Below are the code and all the weights of a small trained network. Each question names an input and a target symbol and asks about switching units off, where a switched-off unit gives its printed mean instead of its output.

import numpy as np


def w(rows, s, z=0):
    codes = np.array(rows[::2]) - 128.0
    scale = np.full(codes.shape[1], s)
    scale[-1] = z or s
    return codes * scale


def norm(h):
    return h / np.sqrt((h * h).mean(-1, keepdims=True) + 1e-5)


def f(y):
    return np.maximum(y, 0)


def softmax(a):
    e = np.exp(a - a.max(-1, keepdims=True))
    return e / e.sum(-1, keepdims=True)


def log_softmax(a):
    a = a - a.max(-1, keepdims=True)
    return a - np.log(np.exp(a).sum(-1, keepdims=True))


def net(x, mask):
    ids = ['ΞΨαδεζλ'.index(c) for c in x.split()]
    T = len(ids)
    res = E[ids] + P[:T]
    r = norm(res)
    for j in range(3):
        rows = slice(2 * j, 2 * j + 2)
        q, k, v = (r @ M[0][rows].T for M in (Q, K, V))
        z = softmax(np.where(np.tri(T) > 0, q @ k.T / 2**0.5, -1e9)) @ v
        o = O[0][rows]
        res = res + np.where(mask[j], z, o[:, -1]) @ o[:, :-1]
    y = f(norm(res) @ A[0][:, :-1].T + A[0][:, -1])
    res = res + np.where(mask[3:7], y, B[0][:, -1]) @ B[0][:, :-1]
    return log_softmax(norm(res)[-1] @ U[:, :-1].T + U[:, -1])


Q, K, V, O, A, B = {}, {}, {}, {}, {}, {}
E = w([
[87,170,107,124,28,50],'Ξ',
[187,112,57,34,140,164],'Ψ',
[101,111,66,155,16,129],'α',
[175,131,174,253,173,160],'δ',
[231,178,69,138,71,94],'ε',
[53,139,157,128,163,216],'ζ',
[168,139,173,135,20,128],'λ',
],0.021)
P = w([
[89,224,89,143,117,251],'0',
[140,134,129,120,101,158],'1',
[103,169,116,93,133,177],'2',
[143,113,103,149,66,139],'3',
[126,133,142,112,125,137],'4',
[134,177,117,143,143,127],'5',
[144,92,119,148,94,123],'6',
[113,119,158,116,132,117],'7',
[139,164,134,140,160,123],'8',
[143,72,136,150,110,109],'9',
[118,114,174,114,128,113],'10',
[143,140,126,169,147,104],'11',
],0.022)
Q[0] = w([
[151,150,110,140,105,3],'h0',
[50,101,185,51,86,146],'h0',
[157,134,98,73,118,67],'h1',
[123,100,131,79,124,174],'h1',
[54,131,172,97,196,127],'h2',
[139,147,103,56,157,225],'h2',
],0.042)
K[0] = w([
[164,31,162,118,151,32],'h0',
[135,254,188,79,177,131],'h0',
[148,134,108,96,125,89],'h1',
[112,168,125,94,144,176],'h1',
[201,199,61,123,121,134],'h2',
[133,172,119,109,114,224],'h2',
],0.041)
V[0] = w([
[130,177,188,68,35,125],'h0',
[231,88,75,46,127,216],'h0',
[107,174,88,81,204,4],'h1',
[3,47,10,75,120,118],'h1',
[157,214,126,88,155,126],'h2',
[181,168,118,121,128,70],'h2',
],0.022)
O[0] = w([
[114,249,65,101,211,168,204],'h0',
[133,51,49,179,177,42,149],'h0',
[86,179,69,56,135,84,6],'h1',
[66,78,226,75,117,37,101],'h1',
[68,71,138,79,83,112,95],'h2',
[45,114,105,213,70,101,92],'h2',
],0.013,0.022)
A[0] = w([
[101,182,108,59,45,133,110],'n0',
[124,64,85,2,99,141,1],'n1',
[217,174,85,125,46,73,126],'n2',
[56,89,203,182,226,170,35],'n3',
],0.038,0.0035)
B[0] = w([
[24,64,87,131,83,159,171],'n0',
[241,133,209,36,196,169,158],'n1',
[105,168,152,55,90,75,199],'n2',
[80,252,167,141,107,43,253],'n3',
],0.03,0.018)
U = w([
[128,95,162,124,121,189,174],'Ξ',
[206,63,164,163,159,93,160],'Ψ',
[134,186,255,149,169,93,156],'α',
[248,103,219,139,10,151,54],'δ',
[228,165,89,65,82,95,2],'ε',
[221,99,241,69,194,166,205],'ζ',
[209,173,153,218,182,219,130],'λ',
],0.0085,0.0039)

Each question gives the input, a string of symbols that net reads in full, and the target symbol t.
The units are the heads (2 rows each of Q, K, V and O) and the neurons (one row each of A and B). Each row of codes is followed by its name. A weight is (code - 128) times the scale printed after its matrix; where a second scale follows, it is the last column's (O, A, B and U).
mask holds one flag per unit, heads first, then neurons. A switched-off unit (its flag False) gives its mean, the last column of its rows in O or B, instead of its output. The means were averaged over made-up inputs and are rounded, as every weight is.
A unit's drop is (log p(t) with every unit on - log p(t) with that unit switched off) / (log p(t) with every unit on - log p(t) with every unit switched off).
The circuit of an input: a set's keep is (log p(t) with only the set's units on - log p(t) with every unit switched off) / (log p(t) with every unit on - log p(t) with every unit switched off). Starting from all 7 units, units are removed one at a time, each time the one whose removal leaves the highest keep (on an exact tie, the one counted first), for as long as the keep stays at least 0.8.
units of the circuit, in order: the units of the circuit, biggest drop first
unit that matters most: the unit with the biggest drop
top k neurons: the k neurons with the biggest drops, biggest first
heads that matter: for each layer, one digit per head in row order, 1 if its drop is at least 0.15 and else 0, layers parted by /
input λ Ξ δ α ζ δ ε λ, target δ: units of the circuit, in order	h0, n3
input α Ξ α Ξ α λ ε, target ε: units of the circuit, in order	n2, n3, h1
input α α δ α λ α λ Ξ ζ δ, target λ: units of the circuit, in order	h1
input Ξ λ λ, target Ξ: heads that matter	000
input δ ε λ ζ ζ α α α Ξ, target Ξ: units of the circuit, in order	h1, n0, n3
input δ α α δ ε ε λ, target ε: units of the circuit, in order	n2, n3, h0
input α α δ α λ λ α δ Ψ α ε Ψ, target ζ: units of the circuit, in order	n1, h1, n3
input α ε Ξ α α, target Ξ: units of the circuit, in order	n0, h1, n3
input λ λ ζ Ξ α λ δ λ, target λ: units of the circuit, in order	h0, n3, n2
input ζ δ Ξ λ λ ζ α δ ε λ, target δ: units of the circuit, in order	n3, n1
input α λ δ δ λ Ξ, target Ξ: units of the circuit, in order	n0, h1
input ζ ζ λ λ, target λ: units of the circuit, in order	h0, n3
input λ λ ε δ λ Ψ α, target λ: heads that matter	100
input α α ζ δ ζ ε δ α, target ε: unit that matters most	n3
input δ α Ξ λ λ, target Ξ: heads that matter	100
input α α Ψ δ λ α λ ζ ζ ε, target ε: heads that matter	010
input Ψ δ ζ α δ Ψ α, target δ: heads that matter	100
input ε δ ε α λ, target ε: heads that matter	110
input α α ζ ζ α ζ α ε δ ζ δ α, target ζ: top 2 neurons	n3, n0
input λ ζ ζ δ ε α ζ α λ, target ζ: unit that matters most	h2
input α δ α ζ Ψ ε λ α α ε α α, target ε: top 2 neurons	n2, n3
